Here is a tiny trained network, its code and every weight. The questions are about switching its units off for an input and a class, where a switched-off unit gives its printed mean instead of its output.

import numpy as np


def w(rows, s, z=0):
    codes = np.array(rows[::2]) - 128.0
    scale = np.full(codes.shape[1], s)
    scale[-1] = z or s
    return codes * scale


def f(y):
    return np.maximum(y, 0)


def log_softmax(a):
    a = a - a.max(-1, keepdims=True)
    return a - np.log(np.exp(a).sum(-1, keepdims=True))


def net(x, mask):
    res = np.array(x, float).reshape(1, 4) / 4 @ E
    y = f(res @ A[0][:, :-1].T + A[0][:, -1])
    res = res + np.where(mask, y, B[0][:, -1]) @ B[0][:, :-1]
    return log_softmax(res[-1] @ U[:, :-1].T + U[:, -1])


A, B = {}, {}
E = w([
[115,243,156,169,118,87,244],'x0',
[6,89,221,91,195,197,144],'x1',
[136,123,22,224,161,132,147],'x2',
[116,166,91,46,221,250,253],'x3',
],0.0066)
A[0] = w([
[130,36,145,125,100,119,7,211],'neuron 1',
[73,92,213,68,152,153,136,235],'neuron 2',
[94,165,254,34,142,126,146,134],'neuron 3',
[205,99,81,114,36,105,71,145],'neuron 4',
[38,44,197,94,176,131,71,126],'neuron 5',
[123,40,159,130,102,130,34,181],'neuron 6',
[108,203,156,191,115,107,177,212],'neuron 7',
[195,87,66,100,88,153,75,168],'neuron 8',
[205,118,68,129,87,105,68,123],'neuron 9',
[166,161,128,200,77,56,106,137],'neuron 10',
[145,129,137,187,28,46,100,224],'neuron 11',
[126,173,134,194,85,43,155,133],'neuron 12',
[176,103,119,150,130,115,106,96],'neuron 13',
[128,135,32,160,193,176,168,166],'neuron 14',
[211,130,66,151,66,56,105,214],'neuron 15',
[173,159,93,165,107,109,117,255],'neuron 16',
[112,200,159,75,147,195,225,177],'neuron 17',
[113,134,53,115,207,191,205,196],'neuron 18',
[138,198,124,206,88,82,170,127],'neuron 19',
],0.0081,0.0032)
B[0] = w([
[23,90,192,186,148,151,31,247],'neuron 1',
[193,152,213,107,2,225,133,217],'neuron 2',
[191,119,253,70,19,135,120,211],'neuron 3',
[56,89,161,70,184,38,112,230],'neuron 4',
[130,172,153,159,74,223,57,208],'neuron 5',
[74,112,194,171,149,168,20,223],'neuron 6',
[213,184,98,123,81,139,154,196],'neuron 7',
[84,54,148,124,180,122,132,207],'neuron 8',
[45,75,152,85,168,40,130,213],'neuron 9',
[143,162,79,160,109,5,86,221],'neuron 10',
[122,159,113,172,97,40,58,255],'neuron 11',
[204,201,85,167,83,68,124,201],'neuron 12',
[92,137,157,115,134,90,130,161],'neuron 13',
[111,85,59,192,206,185,206,199],'neuron 14',
[113,119,100,122,191,12,117,249],'neuron 15',
[125,115,71,142,152,53,146,205],'neuron 16',
[208,88,148,42,97,137,253,232],'neuron 17',
[119,111,57,142,174,237,233,228],'neuron 18',
[193,194,43,135,80,94,134,195],'neuron 19',
],0.0065,0.0094)
U = w([
[183,231,66,183,74,37,103,93],'0',
[47,55,152,110,194,51,82,32],'1',
[107,145,215,188,66,218,9,126],'2',
[210,144,208,1,51,159,193,113],'3',
[129,116,10,167,201,188,206,251],'4',
],0.0076,0.0017)

Each question gives the input, the list of numbers given to net, and the class t.
The units are the neurons (one row each of A and B). Each row of codes is followed by its name. A weight is (code - 128) times the scale printed after its matrix; where a second scale follows, it is the last column's (A, B and U).
mask holds one flag per neuron, in row order. A switched-off neuron (its flag False) gives its mean, the last column of its row in B, instead of its output. The means were averaged over made-up inputs and are rounded, as every weight is.
A unit's drop is (log p(t) with every unit on - log p(t) with that unit switched off) / (log p(t) with every unit on - log p(t) with every unit switched off).
The circuit of an input: a set's keep is (log p(t) with only the set's units on - log p(t) with every unit switched off) / (log p(t) with every unit on - log p(t) with every unit switched off). Starting from the 12 units with the biggest drops (on a tie, the unit counted first), units are removed one at a time, each time the one whose removal leaves the highest keep (on an exact tie, the one counted first), for as long as the keep stays at least 0.8.
circuit, biggest first: the units of the circuit, biggest drop first
unit that matters most: the unit with the biggest drop
k most important neurons: the k neurons with the biggest drops, biggest first
drop when u is switched off: that unit's drop, to one decimal
input [-5,3,5,-2], class 2: circuit, biggest first	neuron 15; neuron 5
input [-7,-2,-2,8], class 4: 2 most important neurons	neuron 18; neuron 14
input [-3,8,-8,3], class 3: circuit, biggest first	neuron 3
input [5,-1,4,1], class 4: circuit, biggest first	neuron 14; neuron 11
input [-1,-8,-3,1], class 1: circuit, biggest first	neuron 4; neuron 9
input [3,-4,-1,8], class 4: 3 most important neurons	neuron 18; neuron 14; neuron 2
input [7,7,-1,-7], class 0: 4 most important neurons	neuron 12; neuron 1; neuron 7; neuron 19
input [-7,-7,4,5], class 1: 2 most important neurons	neuron 9; neuron 4
input [6,-4,-3,4], class 3: 2 most important neurons	neuron 17; neuron 11
input [-6,-8,-1,6], class 1: 3 most important neurons	neuron 9; neuron 4; neuron 8
input [1,7,-8,3], class 3: drop when neuron 6 is switched off	0.0
input [-3,2,0,2], class 2: drop when neuron 17 is switched off	0.2
input [0,-4,-4,-2], class 1: drop when neuron 5 is switched off	0.1
input [2,-3,0,2], class 4: 2 most important neurons	neuron 11; neuron 3
input [-2,-8,-2,5], class 4: unit that matters most	neuron 1
input [6,-3,0,6], class 4: 3 most important neurons	neuron 18; neuron 14; neuron 2
